Here is a tiny trained network, its code and every weight. The questions are about switching its units off for an input and a target symbol, where a switched-off unit gives its printed mean instead of its output.

import numpy as np


def w(rows, s, z=0):
    codes = np.array(rows[::2]) - 128.0
    scale = np.full(codes.shape[1], s)
    scale[-1] = z or s
    return codes * scale


def f(y):
    return np.maximum(y, 0)


def softmax(a):
    e = np.exp(a - a.max(-1, keepdims=True))
    return e / e.sum(-1, keepdims=True)


def log_softmax(a):
    a = a - a.max(-1, keepdims=True)
    return a - np.log(np.exp(a).sum(-1, keepdims=True))


def net(x, mask):
    ids = ['αδεμξπτ'.index(c) for c in x.split()]
    T = len(ids)
    res = E[ids] + P[:T]
    u = 0
    for l in range(2):
        q, k, v = (res @ M[l].T for M in (Q, K, V))
        z = softmax(np.where(np.tri(T) > 0, q @ k.T / 2**0.5, -1e9)) @ v
        res = res + np.where(mask[u], z, O[l][:, -1]) @ O[l][:, :-1]
        u += 1
        y = f(res @ A[l][:, :-1].T + A[l][:, -1])
        res = res + np.where(mask[u : u + 12], y, B[l][:, -1]) @ B[l][:, :-1]
        u += 12
    return log_softmax(res[-1] @ U[:, :-1].T + U[:, -1])


Q, K, V, O, A, B = {}, {}, {}, {}, {}, {}
E = w([
[49,142,154,190,144,140,64,151,175,85,209,136],'α',
[163,108,85,124,94,80,90,128,152,143,145,137],'δ',
[81,88,71,87,253,75,152,177,157,141,23,181],'ε',
[93,48,126,106,161,93,130,75,122,93,126,167],'μ',
[152,81,57,172,169,118,113,83,155,194,154,88],'ξ',
[133,117,176,120,115,77,53,197,131,175,84,126],'π',
[121,137,153,80,103,83,126,91,171,158,87,118],'τ',
],0.024)
P = w([
[172,86,97,127,196,6,114,172,77,127,37,204],'0',
[78,98,122,112,161,154,130,106,106,146,173,77],'1',
[59,117,100,153,140,119,108,79,123,144,130,127],'2',
[107,129,98,131,135,139,91,113,112,163,170,112],'3',
[108,132,99,153,123,103,89,67,116,162,129,140],'4',
[160,115,120,115,119,118,75,76,93,189,147,94],'5',
[183,138,98,132,117,103,72,80,120,177,148,118],'6',
[163,153,94,161,128,104,61,75,147,154,188,149],'7',
[146,169,82,115,143,112,113,52,148,175,165,127],'8',
],0.011)
Q[0] = w([
[130,133,72,76,111,70,56,118,158,162,162,124],'0.h0',
[139,190,154,151,162,172,254,187,68,57,87,96],'0.h0',
],0.0074)
K[0] = w([
[145,89,104,155,255,91,115,179,56,95,125,148],'0.h0',
[85,70,185,85,68,199,89,23,51,159,173,12],'0.h0',
],0.0059)
V[0] = w([
[80,185,157,79,217,172,193,136,151,218,65,66],'0.h0',
[254,12,41,170,130,151,121,127,128,169,63,94],'0.h0',
],0.0051)
O[0] = w([
[98,178,134,83,121,237,87,98,178,110,69,118,130],'0.h0',
[67,130,119,74,91,143,93,141,68,246,148,76,254],'0.h0',
],0.013,0.0087)
A[0] = w([
[83,150,190,100,84,177,108,118,130,71,142,115,172],'0.n0',
[161,255,119,217,109,111,77,205,140,142,119,117,154],'0.n1',
[95,170,37,97,110,142,85,166,195,140,168,168,235],'0.n2',
[156,175,70,184,21,153,133,93,149,115,99,157,30],'0.n3',
[164,140,98,104,83,37,120,150,187,119,128,113,208],'0.n4',
[115,130,77,165,118,113,179,38,104,116,134,146,208],'0.n5',
[104,68,133,127,124,144,187,165,125,138,108,151,6],'0.n6',
[77,106,128,65,101,148,143,106,142,76,126,136,66],'0.n7',
[137,125,192,147,71,118,78,99,74,126,114,94,139],'0.n8',
[170,143,73,180,164,171,121,114,147,159,197,146,177],'0.n9',
[129,121,124,168,185,97,173,171,162,107,156,165,108],'0.n10',
[116,151,125,92,163,87,73,99,134,158,130,200,138],'0.n11',
],0.0076,0.0012)
B[0] = w([
[131,170,135,84,103,65,94,181,109,149,69,133,164],'0.n0',
[208,101,141,120,206,139,127,118,126,120,55,94,165],'0.n1',
[45,52,165,70,124,76,218,53,146,31,167,152,229],'0.n2',
[195,95,157,101,110,122,158,91,56,141,138,84,142],'0.n3',
[53,134,200,155,118,122,121,126,148,202,42,71,204],'0.n4',
[193,128,207,172,160,80,117,183,95,128,114,168,155],'0.n5',
[184,94,102,102,130,37,97,220,113,105,250,110,136],'0.n6',
[175,132,231,144,2,31,125,125,92,116,136,113,156],'0.n7',
[99,87,157,91,57,127,174,121,173,105,107,175,213],'0.n8',
[154,118,177,97,143,138,125,117,84,147,32,176,172],'0.n9',
[2,138,151,59,175,54,158,145,109,166,98,169,149],'0.n10',
[113,162,112,39,145,131,122,137,145,103,179,117,251],'0.n11',
],0.0062,0.011)
Q[1] = w([
[60,128,175,105,195,117,76,82,115,135,60,123],'1.h0',
[174,205,46,199,138,242,254,208,85,82,138,182],'1.h0',
],0.0077)
K[1] = w([
[87,138,14,71,171,99,161,253,77,156,132,116],'1.h0',
[228,55,237,212,84,165,179,175,252,90,237,104],'1.h0',
],0.0047)
V[1] = w([
[129,62,25,90,208,110,216,42,54,103,201,107],'1.h0',
[73,196,93,89,70,151,115,1,194,139,140,39],'1.h0',
],0.005)
O[1] = w([
[115,230,55,199,111,122,132,153,40,141,116,116,252],'1.h0',
[37,142,225,168,120,240,247,191,50,132,44,93,37],'1.h0',
],0.011,0.0046)
A[1] = w([
[138,141,190,110,178,174,187,83,135,96,65,103,213],'1.n0',
[156,123,25,191,93,147,74,170,61,118,171,98,5],'1.n1',
[76,86,190,202,85,86,120,140,72,151,132,64,209],'1.n2',
[99,157,124,166,114,187,170,120,47,99,144,67,119],'1.n3',
[90,109,101,137,154,150,117,176,103,190,142,96,85],'1.n4',
[149,85,160,92,96,54,137,147,73,144,207,198,121],'1.n5',
[127,92,77,207,134,160,103,111,108,88,59,91,55],'1.n6',
[103,128,114,134,118,184,90,74,78,67,173,141,91],'1.n7',
[185,157,67,174,138,67,149,163,189,80,134,129,104],'1.n8',
[119,123,112,102,1,120,141,87,138,91,132,94,97],'1.n9',
[68,182,114,80,157,81,97,119,172,159,196,71,68],'1.n10',
[79,141,135,166,144,122,137,181,108,172,71,201,151],'1.n11',
],0.0075,0.0022)
B[1] = w([
[180,185,117,43,91,45,214,164,142,192,211,159,166],'1.n0',
[122,168,226,63,150,183,103,201,60,162,65,137,162],'1.n1',
[133,86,117,123,217,5,217,121,100,141,187,142,206],'1.n2',
[187,57,142,146,246,216,108,75,85,82,166,71,171],'1.n3',
[104,114,107,238,111,108,162,140,147,84,112,98,183],'1.n4',
[57,198,140,163,149,164,88,140,184,169,116,94,227],'1.n5',
[188,164,189,121,145,122,154,62,146,163,85,111,131],'1.n6',
[131,114,83,84,139,125,119,108,218,125,75,109,137],'1.n7',
[238,27,154,122,94,88,139,98,43,163,50,169,166],'1.n8',
[201,165,162,122,92,73,57,118,144,49,157,120,182],'1.n9',
[149,116,146,208,93,229,166,124,93,79,105,157,252],'1.n10',
[182,88,77,101,192,176,94,149,125,1,131,82,166],'1.n11',
],0.0065,0.023)
U = w([
[160,114,202,108,153,149,216,156,140,162,157,152,192],'α',
[190,139,141,173,165,96,155,131,167,98,127,98,8],'δ',
[147,97,98,125,154,107,122,171,119,41,139,30,238],'ε',
[100,253,123,205,190,68,155,147,207,174,170,61,164],'μ',
[119,183,183,128,230,169,75,71,214,159,119,13,73],'ξ',
[83,92,148,167,70,165,156,107,124,135,81,122,15],'π',
[151,238,228,146,153,136,93,129,101,115,134,98,126],'τ',
],0.0047,0.0016)

Each question gives the input, a string of symbols that net reads in full, and the target symbol t.
The units are the heads (2 rows each of Q, K, V and O) and the neurons (one row each of A and B). Each row of codes is followed by its name. A weight is (code - 128) times the scale printed after its matrix; where a second scale follows, it is the last column's (O, A, B and U).
mask holds one flag per unit, layer by layer, with each layer's heads first. A switched-off unit (its flag False) gives its mean, the last column of its rows in O or B, instead of its output. The means were averaged over made-up inputs and are rounded, as every weight is.
A unit's drop is (log p(t) with every unit on - log p(t) with that unit switched off) / (log p(t) with every unit on - log p(t) with every unit switched off).
The circuit of an input: a set's keep is (log p(t) with only the set's units on - log p(t) with every unit switched off) / (log p(t) with every unit on - log p(t) with every unit switched off). Starting from the 12 units with the biggest drops (on a tie, the unit counted first), units are removed one at a time, each time the one whose removal leaves the highest keep (on an exact tie, the one counted first), for as long as the keep stays at least 0.8.
circuit, biggest first: the units of the circuit, biggest drop first
most important unit: the unit with the biggest drop
top k neurons: the k neurons with the biggest drops, biggest first
k most important neurons of layer l: the k neurons of layer l with the biggest drops, biggest first
drop when u is switched off: that unit's drop, to one decimal
input τ μ μ ε ξ, target ξ: circuit, biggest first : (0.h0)
input α τ τ, target δ: circuit, biggest first : (0.h0, 1.h0, 0.n10)
input π ξ τ π, target ξ: circuit, biggest first : (1.h0, 1.n5)
input δ ξ τ τ τ δ π μ, target μ: circuit, biggest first : (0.h0, 1.n5, 1.n8)
input α τ π μ ξ μ τ π δ, target δ: circuit, biggest first : (0.h0, 1.n8)
input α τ ξ, target δ: circuit, biggest first : (0.h0, 1.n8)
input μ δ τ π τ α, target τ: circuit, biggest first : (1.h0, 1.n1, 0.h0, 1.n10)
input ξ ξ α τ δ, target ε: 2 most important neurons of layer 1 : (1.n3, 1.n11)
input τ τ π τ π, target α: top 2 neurons : (1.n0, 1.n5)
input τ π ξ ξ τ δ ε α, target ε: 2 most important neurons of layer 0 : (0.n2, 0.n0)
input ξ π π α τ ξ, target ε: top 2 neurons : (1.n3, 1.n11)
input μ δ ξ ξ α τ τ δ ε, target ε: circuit, biggest first : (1.h0, 1.n11, 1.n5)
input τ δ τ δ τ, target α: top 2 neurons : (1.n0, 1.n5)
input τ ε π π ξ τ τ μ, target τ: top 3 neurons : (0.n7, 0.n0, 1.n9)
input δ δ ξ, target μ: most important neuron of layer 1 : (1.n5)
input μ τ τ π α ξ δ, target τ: top 2 neurons : (1.n1, 0.n10)
input μ π μ, target τ: 3 most important neurons of layer 1 : (1.n1, 1.n5, 1.n8)
input ξ τ π τ τ τ τ μ, target ε: 4 most important neurons of layer 1 : (1.n3, 1.n11, 1.n2, 1.n4)
input τ π τ ξ π τ τ τ δ, target α: 2 most important neurons of layer 1 : (1.n0, 1.n5)
input τ ε τ τ τ τ δ, target τ: most important unit : 1.n9
input ξ τ τ, target ε: top 2 neurons : (1.n11, 1.n3)
input τ π π τ ξ α α, target α: drop when 1.h0 is switched off : 1.0
input ξ τ ξ, target ε: drop when 1.n5 is switched off : 0.2
input δ π α δ τ, target μ: drop when 0.h0 is switched off : 1.0
input π π τ μ, target ξ: drop when 1.h0 is switched off : 0.7
input π τ π τ τ δ π τ, target ξ: 2 most important neurons of layer 0 : (0.n2, 0.n4)
input ε π ξ δ τ π δ ε, target π: most important unit : 1.n2
